(in the rows, 128 means zero)
Each row of numbers stands for one element and depends on some of the facts below. Use the named rows to name the rest.

Some facts about the elements:
klute | σ neplos | Π klaskestu
korum | η droplikla
brizolin | η koru
pitre | η ritron
pliflin | Π desos
duklo | σ zinil | Π flotu
nago | σ kopom | η klatru, stutritrer, brenu | Π lugus
zibe | η desos | Π flotu
sirur | η fladru
klosal | σ rumeso | Π foram
vunal | σ korum | η duklo
neplos | σ graplun | η gripil, diflik
gupos | σ gripil | η klute
gripil | σ diflik | η gupos, klute
klamozin | η desos | Π klaskestu
brenu | σ nago | η kopom, skofan
kedrusos | σ klute | Π raful
skistu | η bridri
diflik | η kedrusos
kladu | σ duklo
ledrik | σ fegrul | Π skupleki
satrutris | σ trolek | Π dubrur
rumeso | Π gaplis
vidrem | σ broflak | η broflak
broflak | η vidrem | Π lotrem
vukur | Π benugos
nikloklan | σ raful | η sekon, raful | Π raful
flaral | η fladrus | Π vadas
koru | η brizolin | Π lugus
gatror | σ trigol
fladrus | σ flaral | η flaral
gabrofu | η viso | Π kladu
raza | σ vame | Π flotu
pokle | σ trosum
tisto | η pliflin, depes, raplas | Π pokle
bridri | σ skistu | η skistu
desos | η breran, klamozin
nofle | η pugu | Π zupludu
kana | σ ledrik | η festel, fegrul | Π vadas
sekon | σ kigrum | η gagin | Π zupludu
zetra | σ ginodra | η zosun
vegri | σ postos
viso | σ gabrofu
trolek | η satrutris
bremas | η zaku | Π zudor
pliputu | σ buzi | η nuzatril | Π benugos
kuzam | σ raza
brenim | σ vegri | Π vadas
mepli | η stutritrer, benugos | Π pliputu
gratresan | σ zetra | η ginodra | Π zupludu
lisun | σ seflom
geklin | σ vunal
lituk | σ klisu | Π zupludu
foram | σ zudor | η dasibul
skupleki | σ dasibul
kopom | σ benugos | η brenu, mepli | Π klisu
buzi | σ nuzatril | Π veran
brelar | σ nikloklan | η kleladrom | Π dubrur
klisu | η lituk | Π skasen
fledunom | η braziga, palus | Π kladu
raplas | η sitres
nuzatril | Π trosum
depes | η raplas
zinil | σ vigrin
trosum | σ grakluk
goskul | η vukur | Π klisu
skofan | σ mepli | Π lisun
dasibul | σ foram
brizo | σ panam | η ginodra, gratresan | Π kladu
bruze | σ kana | η bruzi | Π klisu
ginodra | Π grakluk
braziga | σ palus
graplun | σ lotrem | η neplos, gupos
trigol | η seflom | Π raful
zosun | σ gratresan | η zetra | Π bruze
bruzi | σ festel | Π bremas
vigrin | σ droplikla
brudruflal | σ braziga | η fledunom | Π raful
lotrem | σ gupos
vofor | σ brizo | η panam | Π bridri
lofuno | σ kladu | Π geklin
kleladrom | σ sekon | η raful | Π klisu
panam | σ zosun
seflom | σ gatror
plobruk | η gretiplil, zaku | Π telim
palus | σ fledunom
gretiplil | η plobruk, zaku
raful | σ gagin | η sekon, nikloklan
ritron | σ pitre | η rekam, pitre
stutritrer | σ brenu | η nago
zaku | η gretiplil | Π stodris
rekam | σ ritron
kepal | Π zudor
zeskam | σ satrutris | η satrutris
nidrer | σ bridri | Π trigol
festel | σ kepal | η bruze, kepal | Π flibros
kigrum | σ brelar | η kleladrom, nikloklan
mugram | Π skupleki
klatru | σ stutritrer | η kopom
klaskestu | σ gezem | η gezem | Π koru
droplikla | σ geklin | Π geklin
rukor | σ bruzi | η fegrul | Π raful
zotru | σ nidrer | η bridri
pugu | η nofle | Π skasen
breran | η zibe | Π klisu
gutape | σ viso
bakler | σ brenim | η brenim | Π vadas
benugos | σ skofan
flibros | Π vame
fegrul | σ rukor | η ledrik
klaklim | σ kleladrom | η kleladrom

Named rows:
zaku: [ 85 129 134 129 116  70  99 174 182 126 124 135 117  94 133  85 126 110
 237 173 165  94 114  81 185 118 133 102 108 100 106 112 151  87 158]
stodris: [ 94 122  96 135 143  95  92 122 174 145 162 149 171 112 136 120 113 127
 184 194 100 133 108 105 105 100  91 157  86 121 133 120 163  84 146]
kleladrom: [ 88 126 124 174  82  85  99 103 161 134 170 195 148  60 130  98 115 102
 179 128 122  89  85 139  93 148  77 139 141 148 155 128 145  81 192]
viso: [ 92 110 114 156 124  98  91 120 162 132 153 170 162 101 120 126 108 119
 179 164 110 142  82 114 109  78  93 121 105 140 140 127 154 100 121]
braziga: [ 92 114 111 155 129  98  87 115 164 129 152 171 157  99 122 127 109 122
 179 160 106 140  79 114 109  83  91 123 106 137 140 129 151 105 119]
buzi: [101 105 110 155 121  93  90  99 176 123 156 157 153 104 103 114 128  91
 200 147 117 137  88 130  99  70  83 126 102 119 127 153 173 105 126]
veran: [ 93 124 104 146 131  91  93 116 176 140 169 160 175 115 115 113 117 120
 199 167 109 160 113 109  88  75  96 131  99 115 123 149 176 114 152]
benugos: [ 75 120  90 158 124 105 117 116 163 123 168 138 191 106 126 124  73 149
 168 171 131 170 113  80 106  74  96 123  91 144 134 105 170 121 134]
mepli: [ 57 144  83 179  69 128 157 110 173 106 186 106 161  79 106 110  60 138
 170 154 175 140 109  71 103  68  83 122  94 132 117 113 159  95 148]
fladrus: [ 87 152 128 175 138 104  95 153 172 126 143 196 130 103 111 126 122 109
 162 152 117 100  81 121 103  96  75 110 103 113 138 123 139  95 158]
kedrusos: [ 93  95 125 157 115 101  82 117 159 121 148 171 147 100 113 134 102  99
 178 161 113 128  59 136 119  76  84 121  96 134 148 135 148  92 106]
pokle: [ 93 124 108 160 154 104  80 126 165 128 144 188 154 109 148 127 123 130
 167 177  99 139  79 109 111 103  96 121 105 145 150 117 143 106 117]
bakler: [ 82 128 133 172 113  93 106 140 167 120 153 184 130 101 111 129 119 101
 174 151 128 106  66 131 112  88  74 119 115 133 137 125 129  82 136]
skistu: [ 62 102 100 107 110 116  86 153 197 117 190 205 138 126  81  85 134 141
 146 136 119 126 113 135 127  75 100  99 108 141  66 116  90  58 187]
ritron: [ 87 145 128 169 129 102 103 145 178 130 147 190 135  98 107 122 114 115
 162 151 125 107  88 112 104  91  80 112 104 117 133 123 145  97 161]
flotu: [101 129 101 143 131 104 100 112 167 147 165 161 171  99 129 110 120 137
 183 169  84 145 107  88  86  80 101 119 119 132 138 127 164  95 141]
bruzi: [ 79 101  95 145 102  95 129  98 162 128 163 126 180  90  97 124  84 123
 176 142 125 155 105  90 101  52  81 114 104 137 132 119 173 111 126]
foram: [ 82 153 116 167 133 108 103 144 172 141 156 186 148 101 122 116 106 146
 157 165 116 120  96  94 117 105  91 123 103 134 136 110 143  90 169]
dasibul: [ 94 111 111 157 125 100  89 117 163 126 153 172 158 102 119 129 113 120
 176 161 107 141  81 116 106  82  90 119 105 141 142 131 152 101 117]
raplas: [ 84 138 121 161 119 103 114 142 172 130 157 173 147 103 112 117  99 121
 169 165 129 115  96 102  93  85  80 114 108 116 133 121 144  89 171]

Name these rows:
No name comes twice in this set of rows, the named rows included.
[ 96 134 110 155 146  86  97 132 170 132 156 178 157 112 140 128 141 124
 180 166  89 141  84 107  97  92 100 126 116 147 145 112 139 101 112]	skupleki
[ 83 152 123 175 133 105 112 153 165 133 140 179 152  95 104 133  99 116
 153 145 123 105  95 101  98  81  71 109  98 109 141 109 154  95 166]	neplos
[ 71 138 104 159  99 102 152 122 174 133 165 133 170  82  85 119  74 127
 161 129 138 129 112  77 102  63  76 112 106 119 125 110 163 100 173]	festel
[ 91 109 113 163 118  99 102 115 162 125 155 165 160  96 123 128 118 113
 174 149 102 138  72 107  98  71  90 107 126 151 144 119 145  98 103]	rumeso
[ 80 128 117 157 119 111 125 131 170 118 149 167 140  95 124 121  99 119
 156 163 132  98  85 102  99  94  73 114 109 128 142 104 137  80 153]	tisto
[ 65 108 103 148  83  85 144 119 155 132 178 117 204  94  92 151  59 134
 167 139 128 171  96  78 108  38  81 110 109 153 136 104 161 110 119]	ginodra
[ 82 134 133 150 114  89 101 157 174 124 142 162 141 102 120  97 112 123
 203 160 150 122 107  90 131  93 110  86 118 115 117 126 149 112 166]	bremas
[ 86 139 128 177 118  95  87 132 166 132 155 203 135  85 126 109 124 114
 175 148 121 101  84 131 107 122  82 123 122 137 145 132 141  89 171]	klaklim
[ 76 117 120 139 126 110  74 151 184 121 164 214 122 116 107 102 141 119
 164 149 115 109  83 142 118  94  95 105 109 135 101 133 106  70 164]	zotru
[ 83 123 122 154 104 106 117 126 172 122 155 158 144  91 106 116 108 108
 174 154 132 111  87 109 100  78  77 115 112 126 135 133 150  83 154]	goskul
[ 72 114  84 142  95  93 140 100 160 147 178 112 205  82 101 120  64 147
 171 147 122 163 119  69 106  63  90 122 105 144 136 102 177 109 151]	gagin
[ 88 108 107 140 106  88 124 110 163 127 166 136 166 102 127 129 114 112
 184 152 107 135  84 101  83  64  85 126 124 146 138 109 142  85 114]	mugram
[ 86 125 139 171 118 108  97 142 168 121 147 187 121  95 107 124 109 101
 168 157 131 100  67 134 120  99  73 120 102 125 135 133 131  79 144]	brudruflal
[ 87 104 119 157 113  88  99 120 158 122 154 152 158 100 112 140 106 101
 177 154 113 137  67 124 111  67  80 121 106 148 142 125 142  94 104]	brenim
[ 81 174 114 202  92 132  86 128 178 109 174 174 111  89 133  99 123 110
 191 179 142 116  72 117 109  99  97 125 100 125 120 154 129  80 125]	klatru

Now the same elements, written a new way:
Named rows:
lotrem: [118 141 121 130 124 124 127 130 130 134 122 140 129 133 143 129 129 125
 140 113 124 142 128 130 111 126 135 129 115 126 114 112 136]
lisun: [148 108 126 114 131 142 130 124 121 125 140 132 130 121 112 117 122 138
 114 139 140 120 156 124 145 138 123 131 141 124 129 139 124]
benugos: [ 90 165 112 146 141 126 138 131 135 150 119 122 137 150 151 119 127 116
 135 236 133 154 102 133  82 125 120 114  90 110 141  82 145]
ginodra: [ 92 161 119 141 110 110 115 125 135 134 112 144 134 132 145 143 134 100
 167 141 125 146 128 139 105  97 138 112 100 117 136 105 143]
brizolin: [128 128 122 126 126 135 130 129 127 132 132 134 131 128 126 125 127 133
 126 122 126 132 133 128 124 134 131 131 123 127 123 124 129]
sekon: [181 122 130 132 109 121 118 138 143 105 132 131 135 115 111 150 142 113
 123  64 141  88 150 150 167  93 152 131 158 134 128 137 129]
depes: [133 129 124 124 129 135 126 127 130 125 128 137 127 130 126 124 127 133
 131 125 133 133 140 127 126 133 128 129 136 128 121 125 133]
stutritrer: [124 126 118 133 148 144 145 130 120 146 138 107 138 142 128 107 116 132
 103 252 141 135 121 126 115 143 110 120 106 110 149 110 130]
raza: [143 122 126 127 133 132 132 136 120 128 134 125 130 123 113 128 126 130
 113 132 127 123 129 128 140 129 129 130 131 126 133 141 120]
klamozin: [136 132 132 134 128 122 126 129 131 124 124 121 129 125 124 135 128 123
 129 134 127 128 114 128 134 125 127 128 136 128 134 133 130]
brenim: [143 145 132 125 135 115 119 134 105 129 127 140 129 108 120 145 114 118
 117 169 130 149 120 126 144 135 126 120 136 108 176 165 119]
klosal: [153 110 129 122 134 135 131 127 120 119 138 126 129 123 105 121 126 136
 107 144 134 117 143 125 148 133 125 126 140 124 138 145 122]
skasen: [112 107 136 127 119 127 125 118 126 133 134 120 129 132 123 125 120 121
 141 116 132 127 133 125 125 133 122 128 138 128 122 120 127]
goskul: [118 129 142 146 133 133 132 116 111 114 132 113 125 136  74 121 129 131
 137  94 109 122  99 112 116 113 121 123 142 139 105 126 111]
gagin: [ 94 161 116 132 100 111 101 127 145 118 106 178 125 123 148 149 145 104
 189  42 121 146 164 142 107  92 156 114 118 128 110 113 151]
zupludu: [167 114 129 141 124 123 132 135 152 120 136 106 135 133 141 136 132 119
 108 123 153  95 121 146 138 119 132 139 151 140 128 107 132]
foram: [141 121 134 123 131 128 130 128 136 127 124 122 123 131 135 123 123 138
 124 109 128 130 121 122 128 145 126 142 138 134 112 124 130]
trosum: [133 103 133 121 125 132 127 122 124 135 138 119 129 124 135 125 118 128
 124 130 140 122 141 126 141 143 122 133 141 127 131 131 125]
gabrofu: [149 133 132 129 139 124 135 132 127 123 124 123 124 129 122 127 130 139
 117 115 122 127 107 124 127 139 129 138 135 136 120 133 123]
skofan: [ 84 171 112 154 140 119 141 133 133 150 115 117 138 151 153 124 132 110
 139 233 125 158  82 135  76 115 120 113  73 110 141  82 143]

Which element is each row?
No name comes twice in this set of rows, the named rows included.
[141 145 140 117 151 140 128 118 166 108 109  99 108 150 170 132 134 136
 161 125  53 132 123 128 142 107 131 117  83 148 123 133 141]	rukor
[178 134 124 146 133 123 136 142 141 113 132 113 138 130 118 136 139 124
 104 126 140 100 111 147 140 108 142 134 139 135 129 122 128]	nofle
[ 75  98 138 144 106 119 137 122  82 121 138 130 137 115  29 112 146 134
 120 114 159 106  95 107 127 110 112 118 160 125 121 152  96]	bruze
[101 162 127 136 121 111 120 127 146 133 110 138 126 138 159 137 133 117
 159 109 125 151 112 133  95 123 136 129 115 130 108  97 147]	geklin
[109 157 121 134 124 122 126 130 138 131 115 141 128 135 145 132 133 122
 147 109 122 144 117 132 102 122 138 129 113 127 115 107 139]	zetra
[ 84 150 135 163 142 127 147 121 109 138 127  95 137 156  88 114 124 118
 140 209 112 142  63 116  81 112 109 111 104 118 125  89 125]	kopom
[172 137 124 123 143 150 120 118 136 124 138 125 123 143 145 132 105 117
 150 132  90 138 178 134 134 115 139 118 107 123 129 109 143]	fegrul
[145 122 126 121 130 135 130 133 117 133 136 132 130 125 122 123 123 135
 113 126 131 124 140 127 139 135 128 133 127 123 124 134 124]	kladu
[143 109 120 115 125 145 128 128 117 131 144 136 134 120 113 120 122 132
 115 154 139 119 170 129 148 128 125 122 130 119 141 141 125]	rekam
[110  96 160 143 125 128 130 103 105 118 143  91 125 141  58 119 117 122
 154  95 117 107  96 104 130 121 113 121 163 137 109 130 108]	klisu
[168 155 124 150 132 114 132 139 151 107 121 118 133 135 129 139 146 120
 120 126 140 105 103 146 124 103 143 130 140 137 127 105 136]	gratresan
[ 75 135 138 115 101 109 113 124 161 110  95 142 115 120 164 146 161 127
 178  63  96 126 126 132 148  91 140 116 103 150 120 156 139]	nikloklan
[109 176 125 140 130 108 123 130 156 123 103 143 118 143 162 132 140 128
 167  91 119 157  95 128  79 128 139 133 122 138  96  92 148]	vunal
[143 115 143 118 115 115 115 121 144 116 121 136 113 123 149 137 129 134
 147  20 123 123 132 123 133 144 137 149 164 151  92 136 130]	kigrum
[118 135 118 136 151 138 145 132 128 144 131 107 136 146 132 108 120 134
 111 240 138 142 104 124 104 146 111 124 110 116 138 101 132]	brenu

